Below is a small trained network, with its code and all its weights. Each question gives an input and a target symbol and asks what happens when units are switched off, that is, made to give their printed mean instead of their output.

import numpy as np


def w(rows, s, z=0):
    codes = np.array(rows[::2]) - 128.0
    scale = np.full(codes.shape[1], s)
    scale[-1] = z or s
    return codes * scale


def norm(h):
    return h / np.sqrt((h * h).mean(-1, keepdims=True) + 1e-5)


def f(y):
    return np.maximum(y, 0)


def softmax(a):
    e = np.exp(a - a.max(-1, keepdims=True))
    return e / e.sum(-1, keepdims=True)


def log_softmax(a):
    a = a - a.max(-1, keepdims=True)
    return a - np.log(np.exp(a).sum(-1, keepdims=True))


def net(x, mask):
    ids = ['αβγδεζηθλμξπστψω'.index(c) for c in x.split()]
    T = len(ids)
    res = E[ids] + P[:T]
    r = norm(res)
    for j in range(3):
        rows = slice(2 * j, 2 * j + 2)
        q, k, v = (r @ M[0][rows].T for M in (Q, K, V))
        z = softmax(np.where(np.tri(T) > 0, q @ k.T / 2**0.5, -1e9)) @ v
        o = O[0][rows]
        res = res + np.where(mask[j], z, o[:, -1]) @ o[:, :-1]
    y = f(norm(res) @ A[0][:, :-1].T + A[0][:, -1])
    res = res + np.where(mask[3:7], y, B[0][:, -1]) @ B[0][:, :-1]
    return log_softmax(norm(res)[-1] @ U[:, :-1].T + U[:, -1])


Q, K, V, O, A, B = {}, {}, {}, {}, {}, {}
E = w([
[81,138,130,140],'α',
[137,127,132,119],'β',
[61,134,143,167],'γ',
[143,130,131,115],'δ',
[64,134,145,170],'ε',
[149,132,138,138],'ζ',
[145,137,133,131],'η',
[60,131,136,167],'θ',
[163,128,135,106],'λ',
[160,125,133,108],'μ',
[146,125,133,136],'ξ',
[55,96,141,181],'π',
[134,116,115,118],'σ',
[134,146,116,127],'τ',
[200,248,173,162],'ψ',
[137,138,120,148],'ω',
],0.014)
P = w([
[7,92,158,51],'0',
[218,84,160,176],'1',
[192,68,140,165],'2',
[133,86,123,146],'3',
[134,109,117,149],'4',
[134,109,92,155],'5',
],0.0021)
Q[0] = w([
[110,54,147,7],'h0',
[73,112,130,80],'h0',
[168,179,108,239],'h1',
[100,186,161,110],'h1',
[134,171,80,191],'h2',
[83,190,112,150],'h2',
],0.011)
K[0] = w([
[181,119,14,214],'h0',
[181,72,111,205],'h0',
[44,153,231,1],'h1',
[163,43,180,105],'h1',
[94,190,96,225],'h2',
[11,173,75,127],'h2',
],0.0076)
V[0] = w([
[183,100,202,149],'h0',
[98,164,253,148],'h0',
[135,39,116,212],'h1',
[144,234,104,161],'h1',
[105,137,113,182],'h2',
[165,96,164,147],'h2',
],0.007)
O[0] = w([
[174,198,100,129,142],'h0',
[82,234,62,216,224],'h0',
[174,43,81,254,8],'h1',
[177,212,247,158,85],'h1',
[156,76,202,98,128],'h2',
[79,147,104,72,178],'h2',
],0.0051,0.0017)
A[0] = w([
[2,151,124,161,112],'n0',
[171,94,150,109,182],'n1',
[123,176,182,137,146],'n2',
[186,104,150,184,3],'n3',
],0.0085,0.0027)
B[0] = w([
[80,81,183,189,252],'n0',
[91,108,156,94,185],'n1',
[145,93,135,101,197],'n2',
[254,115,135,145,150],'n3',
],0.0083,0.0041)
U = w([
[59,84,209,200,211],'α',
[49,101,119,139,114],'β',
[143,129,143,166,94],'γ',
[63,153,123,96,1],'δ',
[147,134,139,164,57],'ε',
[117,183,105,160,92],'ζ',
[73,223,148,134,126],'η',
[157,124,138,159,29],'θ',
[131,182,87,71,196],'λ',
[134,160,80,84,198],'μ',
[116,136,56,154,149],'ξ',
[185,101,80,168,167],'π',
[129,4,83,72,17],'σ',
[118,125,245,49,146],'τ',
[185,218,197,135,225],'ψ',
[239,95,200,155,77],'ω',
],0.012,0.0015)

Each question gives the input, a string of symbols that net reads in full, and the target symbol t.
The units are the heads (2 rows each of Q, K, V and O) and the neurons (one row each of A and B). Each row of codes is followed by its name. A weight is (code - 128) times the scale printed after its matrix; where a second scale follows, it is the last column's (O, A, B and U).
mask holds one flag per unit, heads first, then neurons. A switched-off unit (its flag False) gives its mean, the last column of its rows in O or B, instead of its output. The means were averaged over made-up inputs and are rounded, as every weight is.
A unit's drop is (log p(t) with every unit on - log p(t) with that unit switched off) / (log p(t) with every unit on - log p(t) with every unit switched off).
The circuit of an input: a set's keep is (log p(t) with only the set's units on - log p(t) with every unit switched off) / (log p(t) with every unit on - log p(t) with every unit switched off). Starting from all 7 units, units are removed one at a time, each time the one whose removal leaves the highest keep (on an exact tie, the one counted first), for as long as the keep stays at least 0.8.
units of the circuit, in order: the units of the circuit, biggest drop first
most important unit: the unit with the biggest drop
heads that matter: for each layer, one digit per head in row order, 1 if its drop is at least 0.15 and else 0, layers parted by /
drop of u: that unit's drop, to one decimal
input τ θ ω δ τ ω, target τ: units of the circuit, in order => (h1; h0)
input ω σ σ ε σ λ, target σ: heads that matter => 111
input τ λ ω σ, target ω: heads that matter => 110
input σ π β ψ ω, target σ: units of the circuit, in order => (h1; h0)
input ω λ α ψ ω, target ω: heads that matter => 001
input λ γ ω, target λ: most important unit => n0
input π ψ λ, target ψ: units of the circuit, in order => (h0; h2)
input η ζ π τ, target η: units of the circuit, in order => (h0; h1)
input η τ λ λ τ ζ, target η: heads that matter => 110
input ψ π ξ ω σ δ, target ω: units of the circuit, in order => (h1; n3)
input λ μ ω μ ω, target λ: units of the circuit, in order => (h0; h1; n0)
input ω λ ω θ τ, target ω: heads that matter => 011
input σ σ ζ, target σ: heads that matter => 110
input τ π λ σ μ μ, target σ: units of the circuit, in order => (h1)
input α η σ β, target σ: heads that matter => 111
input λ α τ, target λ: heads that matter => 010
input λ ω σ τ, target λ: heads that matter => 100
input σ ζ μ, target σ: units of the circuit, in order => (h1; h2)
input ψ σ ω, target ψ: heads that matter => 010
input σ ω τ δ, target ω: units of the circuit, in order => (h1)
input π σ η δ, target σ: units of the circuit, in order => (h1; h0; h2)
input π τ σ, target τ: units of the circuit, in order => (h0; n1)
input τ α η λ η, target τ: units of the circuit, in order => (h0; h1)
input τ ζ α ψ τ, target τ: units of the circuit, in order => (h0; h1)
input η γ ξ, target η: units of the circuit, in order => (h0; h1)
input α τ β τ σ, target τ: units of the circuit, in order => (h1; h0)
input τ λ σ ξ δ, target σ: most important unit => h0
input η τ τ, target η: drop of h0 => 0.4
input π λ ζ ξ τ, target π: drop of n3 => 0.0
